Below is a small trained network, with its code and all its weights. Each question gives an input and a class and asks what happens when units are switched off, that is, made to give their printed mean instead of their output.

import numpy as np


def w(rows, s, z=0):
    codes = np.array(rows[::2]) - 128.0
    scale = np.full(codes.shape[1], s)
    scale[-1] = z or s
    return codes * scale


def norm(h):
    return h / np.sqrt((h * h).mean(-1, keepdims=True) + 1e-5)


def f(y):
    return np.maximum(y, 0)


def log_softmax(a):
    a = a - a.max(-1, keepdims=True)
    return a - np.log(np.exp(a).sum(-1, keepdims=True))


def net(x, mask):
    res = np.array(x, float).reshape(1, 4) / 4 @ E
    u = 0
    for l in range(4):
        y = f(norm(res) @ A[l][:, :-1].T + A[l][:, -1])
        res = res + np.where(mask[u : u + 9], y, B[l][:, -1]) @ B[l][:, :-1]
        u += 9
    return log_softmax(norm(res)[-1] @ U[:, :-1].T + U[:, -1])


A, B = {}, {}
E = w([
[125,97,93,127,150,176,51],'x0',
[119,207,139,28,86,104,79],'x1',
[161,212,189,197,193,117,65],'x2',
[6,81,249,139,102,142,122],'x3',
],0.0027)
A[0] = w([
[95,144,169,175,135,90,76,103],'L0N1',
[121,99,105,171,118,113,3,53],'L0N2',
[169,143,98,127,134,101,113,183],'L0N3',
[94,16,104,52,118,100,133,35],'L0N4',
[79,53,195,79,108,123,103,86],'L0N5',
[105,63,94,242,84,149,119,52],'L0N6',
[173,149,203,115,87,113,235,86],'L0N7',
[151,21,113,88,107,171,29,5],'L0N8',
[97,157,131,59,88,134,56,12],'L0N9',
],0.0056,0.0019)
B[0] = w([
[142,135,118,139,60,241,126,199],'L0N1',
[103,226,104,137,196,156,210,181],'L0N2',
[52,61,135,156,84,172,45,192],'L0N3',
[183,196,174,113,81,255,205,238],'L0N4',
[52,47,89,182,57,109,16,255],'L0N5',
[155,73,175,61,213,101,106,210],'L0N6',
[48,188,64,118,227,130,138,215],'L0N7',
[53,215,46,127,216,114,209,197],'L0N8',
[171,92,182,31,213,100,118,200],'L0N9',
],0.0064,0.0035)
A[1] = w([
[197,176,196,180,131,113,115,6],'L1N1',
[147,159,157,146,119,130,165,74],'L1N2',
[136,74,120,78,143,104,118,113],'L1N3',
[71,184,130,166,111,2,210,64],'L1N4',
[110,86,131,97,190,54,100,111],'L1N5',
[134,146,151,47,123,43,123,60],'L1N6',
[166,61,168,170,184,66,194,57],'L1N7',
[202,147,63,116,159,102,110,113],'L1N8',
[200,123,13,129,100,108,112,117],'L1N9',
],0.0066,0.0016)
B[1] = w([
[159,184,166,163,74,144,147,180],'L1N1',
[121,118,88,126,133,180,92,145],'L1N2',
[191,187,123,210,128,95,118,204],'L1N3',
[46,162,57,101,219,240,128,190],'L1N4',
[161,153,129,97,83,249,156,228],'L1N5',
[151,94,146,39,170,171,77,202],'L1N6',
[162,25,151,52,228,177,71,202],'L1N7',
[16,97,218,123,117,133,151,254],'L1N8',
[2,67,193,175,64,148,86,250],'L1N9',
],0.0057,0.0017)
A[2] = w([
[137,77,48,68,87,97,195,50],'L2N1',
[130,116,97,125,134,211,104,210],'L2N2',
[179,197,152,205,130,116,105,39],'L2N3',
[188,164,106,79,174,186,164,168],'L2N4',
[203,44,144,173,203,118,186,22],'L2N5',
[145,112,91,99,49,119,211,2],'L2N6',
[139,125,118,141,118,106,138,90],'L2N7',
[169,155,150,3,118,48,85,28],'L2N8',
[155,116,130,135,97,96,137,131],'L2N9',
],0.0069,0.0009)
B[2] = w([
[132,174,185,124,134,203,145,150],'L2N1',
[158,127,117,123,101,67,147,254],'L2N2',
[146,139,158,123,103,169,146,148],'L2N3',
[97,92,123,185,90,92,105,210],'L2N4',
[146,154,126,9,132,137,78,161],'L2N5',
[185,139,131,161,120,198,133,150],'L2N6',
[112,130,132,130,135,136,118,128],'L2N7',
[172,86,116,56,181,132,115,161],'L2N8',
[110,123,133,135,130,142,121,128],'L2N9',
],0.011,0.0058)
A[3] = w([
[192,239,181,197,148,74,98,63],'L3N1',
[166,118,59,140,52,85,132,115],'L3N2',
[116,155,151,60,103,139,135,254],'L3N3',
[182,183,151,152,114,216,136,32],'L3N4',
[209,119,2,152,71,20,144,215],'L3N5',
[188,209,140,134,58,196,165,98],'L3N6',
[138,78,131,167,205,193,154,154],'L3N7',
[120,80,99,99,127,153,168,206],'L3N8',
[46,248,39,135,246,130,181,64],'L3N9',
],0.0061,0.001)
B[3] = w([
[160,136,91,101,93,213,175,173],'L3N1',
[140,128,192,154,180,83,128,153],'L3N2',
[178,109,88,188,171,134,139,238],'L3N3',
[156,164,124,145,76,135,138,212],'L3N4',
[172,133,254,145,183,32,155,146],'L3N5',
[176,176,181,151,102,140,154,241],'L3N6',
[138,169,79,93,89,116,136,182],'L3N7',
[172,209,162,153,149,117,54,224],'L3N8',
[75,200,75,142,218,97,174,252],'L3N9',
],0.0092,0.0034)
U = w([
[215,84,127,15,211,141,35,173],'0',
[214,201,174,180,35,208,195,180],'1',
[32,206,38,148,221,108,184,166],'2',
[2,37,164,193,40,125,38,168],'3',
[152,105,185,152,160,25,182,111],'4',
[129,21,88,116,88,94,239,30],'5',
[125,32,99,105,80,92,234,3],'6',
],0.0076,0.0047)

Each question gives the input, the list of numbers given to net, and the class t.
The units are the neurons (one row each of A and B). Each row of codes is followed by its name. A weight is (code - 128) times the scale printed after its matrix; where a second scale follows, it is the last column's (A, B and U).
mask holds one flag per neuron, layer by layer. A switched-off neuron (its flag False) gives its mean, the last column of its row in B, instead of its output. The means were averaged over made-up inputs and are rounded, as every weight is.
A unit's drop is (log p(t) with every unit on - log p(t) with that unit switched off) / (log p(t) with every unit on - log p(t) with every unit switched off).
The circuit of an input: a set's keep is (log p(t) with only the set's units on - log p(t) with every unit switched off) / (log p(t) with every unit on - log p(t) with every unit switched off). Starting from the 12 units with the biggest drops (on a tie, the unit counted first), units are removed one at a time, each time the one whose removal leaves the highest keep (on an exact tie, the one counted first), for as long as the keep stays at least 0.8.
circuit, biggest first: the units of the circuit, biggest drop first
most important unit: the unit with the biggest drop
top k neurons: the k neurons with the biggest drops, biggest first
top k neurons in layer l: the k neurons of layer l with the biggest drops, biggest first
input [-1,1,-6,-8], class 3: circuit, biggest first => [L1N9]
input [8,-5,6,-6], class 2: top 3 neurons => [L0N4 L0N2 L1N8]
input [6,-6,4,4], class 0: top 2 neurons => [L0N6 L0N7]
input [4,-2,-6,6], class 1: top 3 neurons in layer 0 => [L0N4 L0N3 L0N8]
input [0,-6,-8,1], class 1: top 2 neurons => [L0N4 L0N9]
input [-8,-8,-8,-5], class 0: circuit, biggest first => [L1N7 L2N5]
input [4,0,-8,8], class 1: top 4 neurons => [L0N4 L2N4 L0N3 L1N9]
input [7,-6,4,-6], class 2: circuit, biggest first => [L0N2 L3N9]
input [5,3,-4,-7], class 3: top 2 neurons => [L1N9 L0N7]
input [8,-8,7,-3], class 0: circuit, biggest first => [L0N6 L2N5]
input [-3,3,-3,-4], class 3: top 2 neurons in layer 0 => [L0N8 L0N4]
input [-5,-6,6,-2], class 0: top 4 neurons => [L0N4 L1N7 L2N5 L0N5]
input [6,5,-2,2], class 2: top 3 neurons in layer 0 => [L0N8 L0N2 L0N6]
input [-5,-4,2,7], class 3: most important unit => L0N8
input [2,-3,-8,8], class 1: top 3 neurons in layer 1 => [L1N9 L1N8 L1N7]
input [2,-2,-2,-4], class 3: top 2 neurons => [L1N9 L0N5]
input [-8,6,4,6], class 2: top 2 neurons => [L0N7 L0N6]
input [7,-1,-7,-3], class 1: top 2 neurons in layer 0 => [L0N4 L0N7]
input [1,-2,-2,3], class 4: top 2 neurons => [L1N9 L1N8]
input [3,7,3,0], class 0: circuit, biggest first => [L0N9]
input [4,-5,7,7], class 1: top 2 neurons => [L0N1 L0N2]
input [7,6,-2,2], class 2: top 4 neurons => [L0N8 L0N2 L0N6 L3N9]
input [7,4,7,4], class 1: top 2 neurons => [L0N7 L0N1]
input [4,3,8,8], class 1: top 2 neurons => [L0N2 L2N4]
input [-4,-3,1,-1], class 2: top 4 neurons in layer 0 => [L0N7 L0N5 L0N1 L0N4]
